Below are the code and all the weights of a small trained network. Each question names an input and a target symbol and asks about switching units off, where a switched-off unit gives its printed mean instead of its output.

import numpy as np


def w(rows, s, z=0):
    codes = np.array(rows[::2]) - 128.0
    scale = np.full(codes.shape[1], s)
    scale[-1] = z or s
    return codes * scale


def norm(h):
    return h / np.sqrt((h * h).mean(-1, keepdims=True) + 1e-5)


def f(y):
    return np.maximum(y, 0)


def softmax(a):
    e = np.exp(a - a.max(-1, keepdims=True))
    return e / e.sum(-1, keepdims=True)


def log_softmax(a):
    a = a - a.max(-1, keepdims=True)
    return a - np.log(np.exp(a).sum(-1, keepdims=True))


def net(x, mask):
    ids = ['ΘΛΣΦΨαβγεζηξπτ'.index(c) for c in x.split()]
    T = len(ids)
    res = E[ids] + P[:T]
    r = norm(res)
    for j in range(2):
        rows = slice(4 * j, 4 * j + 4)
        q, k, v = (r @ M[0][rows].T for M in (Q, K, V))
        z = softmax(np.where(np.tri(T) > 0, q @ k.T / 4**0.5, -1e9)) @ v
        o = O[0][rows]
        res = res + np.where(mask[j], z, o[:, -1]) @ o[:, :-1]
    y = f(norm(res) @ A[0][:, :-1].T + A[0][:, -1])
    res = res + np.where(mask[2:14], y, B[0][:, -1]) @ B[0][:, :-1]
    return log_softmax(norm(res)[-1] @ U[:, :-1].T + U[:, -1])


Q, K, V, O, A, B = {}, {}, {}, {}, {}, {}
E = w([
[58,180,166,100],'Θ',
[212,199,81,93],'Λ',
[198,251,143,162],'Σ',
[126,138,92,46],'Φ',
[161,107,127,132],'Ψ',
[143,120,123,145],'α',
[139,93,106,140],'β',
[118,224,173,175],'γ',
[162,109,128,153],'ε',
[145,100,119,147],'ζ',
[138,111,117,126],'η',
[177,113,127,126],'ξ',
[155,96,113,123],'π',
[166,127,128,143],'τ',
],0.013)
P = w([
[90,137,56,159],'0',
[194,106,241,122],'1',
[105,128,133,132],'2',
[106,149,61,155],'3',
[170,119,194,134],'4',
[104,128,135,128],'5',
[104,150,62,152],'6',
[169,129,170,134],'7',
[104,128,135,126],'8',
[102,151,60,153],'9',
[254,120,159,173],'10',
[101,123,140,130],'11',
],0.016)
Q[0] = w([
[214,105,145,221],'h1',
[223,120,30,77],'h1',
[87,91,74,47],'h1',
[95,254,28,218],'h1',
[149,181,3,151],'h2',
[149,142,221,105],'h2',
[219,179,51,159],'h2',
[69,151,118,92],'h2',
],0.0096)
K[0] = w([
[177,129,152,180],'h1',
[170,152,108,70],'h1',
[124,123,133,83],'h1',
[113,249,120,139],'h1',
[127,172,139,94],'h2',
[134,105,107,176],'h2',
[131,189,119,120],'h2',
[127,127,152,129],'h2',
],0.02)
V[0] = w([
[196,204,245,156],'h1',
[28,167,86,152],'h1',
[103,203,178,175],'h1',
[179,73,57,22],'h1',
[191,207,43,195],'h2',
[29,141,229,246],'h2',
[215,76,125,254],'h2',
[123,148,166,14],'h2',
],0.0039)
O[0] = w([
[180,225,111,205,158],'h1',
[45,110,158,129,81],'h1',
[108,219,127,160,124],'h1',
[144,46,127,123,98],'h1',
[213,206,132,169,247],'h2',
[50,102,191,253,120],'h2',
[215,50,144,202,240],'h2',
[84,131,95,84,3],'h2',
],0.0048,0.002)
A[0] = w([
[111,72,121,157,27],'n1',
[177,99,179,149,190],'n2',
[108,165,89,110,35],'n3',
[99,188,161,138,253],'n4',
[75,111,176,74,32],'n5',
[146,160,248,95,122],'n6',
[52,104,175,148,111],'n7',
[43,164,157,141,101],'n8',
[154,169,93,75,150],'n9',
[167,190,161,178,135],'n10',
[104,103,77,180,85],'n11',
[103,103,109,44,82],'n12',
],0.012,0.005)
B[0] = w([
[174,143,174,94,157],'n1',
[129,130,73,162,255],'n2',
[171,130,101,89,142],'n3',
[107,72,95,85,198],'n4',
[108,111,199,150,137],'n5',
[253,146,176,88,189],'n6',
[167,138,109,176,162],'n7',
[151,30,139,191,156],'n8',
[105,93,151,160,164],'n9',
[74,154,152,100,235],'n10',
[127,149,190,109,189],'n11',
[150,185,151,97,153],'n12',
],0.011,0.007)
U = w([
[57,44,96,169,194],'Θ',
[153,37,109,52,81],'Λ',
[101,95,222,146,74],'Σ',
[71,122,190,63,160],'Φ',
[105,219,172,151,87],'Ψ',
[77,7,172,101,52],'α',
[60,177,239,165,80],'β',
[228,163,187,107,153],'γ',
[73,229,94,147,158],'ε',
[197,185,150,175,99],'ζ',
[176,163,18,145,141],'η',
[16,148,105,193,186],'ξ',
[96,123,44,29,179],'π',
[165,60,52,148,3],'τ',
],0.014,0.0062)

Each question gives the input, a string of symbols that net reads in full, and the target symbol t.
The units are the heads (4 rows each of Q, K, V and O) and the neurons (one row each of A and B). Each row of codes is followed by its name. A weight is (code - 128) times the scale printed after its matrix; where a second scale follows, it is the last column's (O, A, B and U).
mask holds one flag per unit, heads first, then neurons. A switched-off unit (its flag False) gives its mean, the last column of its rows in O or B, instead of its output. The means were averaged over made-up inputs and are rounded, as every weight is.
A unit's drop is (log p(t) with every unit on - log p(t) with that unit switched off) / (log p(t) with every unit on - log p(t) with every unit switched off).
The circuit of an input: a set's keep is (log p(t) with only the set's units on - log p(t) with every unit switched off) / (log p(t) with every unit on - log p(t) with every unit switched off). Starting from the 12 units with the biggest drops (on a tie, the unit counted first), units are removed one at a time, each time the one whose removal leaves the highest keep (on an exact tie, the one counted first), for as long as the keep stays at least 0.8.
circuit, biggest first: the units of the circuit, biggest drop first
unit that matters most: the unit with the biggest drop
k most important neurons: the k neurons with the biggest drops, biggest first
which heads matter: for each layer, one digit per head in row order, 1 if its drop is at least 0.15 and else 0, layers parted by /
input π β ζ γ τ Φ ξ, target π: circuit, biggest first	h2
input η π Θ β γ Φ, target Φ: 3 most important neurons	n12, n5, n6
input ε Φ τ Φ α α β, target π: circuit, biggest first	h2, h1
input ζ τ Φ, target Φ: which heads matter	10
input β γ η Ψ γ Θ, target α: which heads matter	00
input τ γ Φ α η Θ β Ψ α η, target Θ: 2 most important neurons	n8, n6
input π π α α ε Σ η β γ η, target ξ: which heads matter	01
input γ Λ τ β π Θ Ψ, target Θ: circuit, biggest first	h2, n8, h1
input α Φ α β, target π: which heads matter	01
input ξ Θ ξ η, target Θ: circuit, biggest first	h2, n8
input β ε β α, target β: 4 most important neurons	n11, n2, n6, n4
input π β γ Ψ Σ ε τ, target ε: which heads matter	00
input Ψ β ε Ψ, target γ: circuit, biggest first	n11, h1, n4
input π α Ψ Ψ, target γ: circuit, biggest first	n11, n2
input α ζ ζ γ γ π Θ ξ Λ, target π: 2 most important neurons	n4, n6
input Θ α π Ψ, target Θ: circuit, biggest first	h2, h1, n8
input Φ β α π, target π: circuit, biggest first	h2, h1
input ζ η τ, target ε: unit that matters most	n10
input β ζ η ε ξ η Σ ξ ξ β, target ε: which heads matter	10
input Φ π Σ Λ Θ γ β, target ξ: unit that matters most	n6
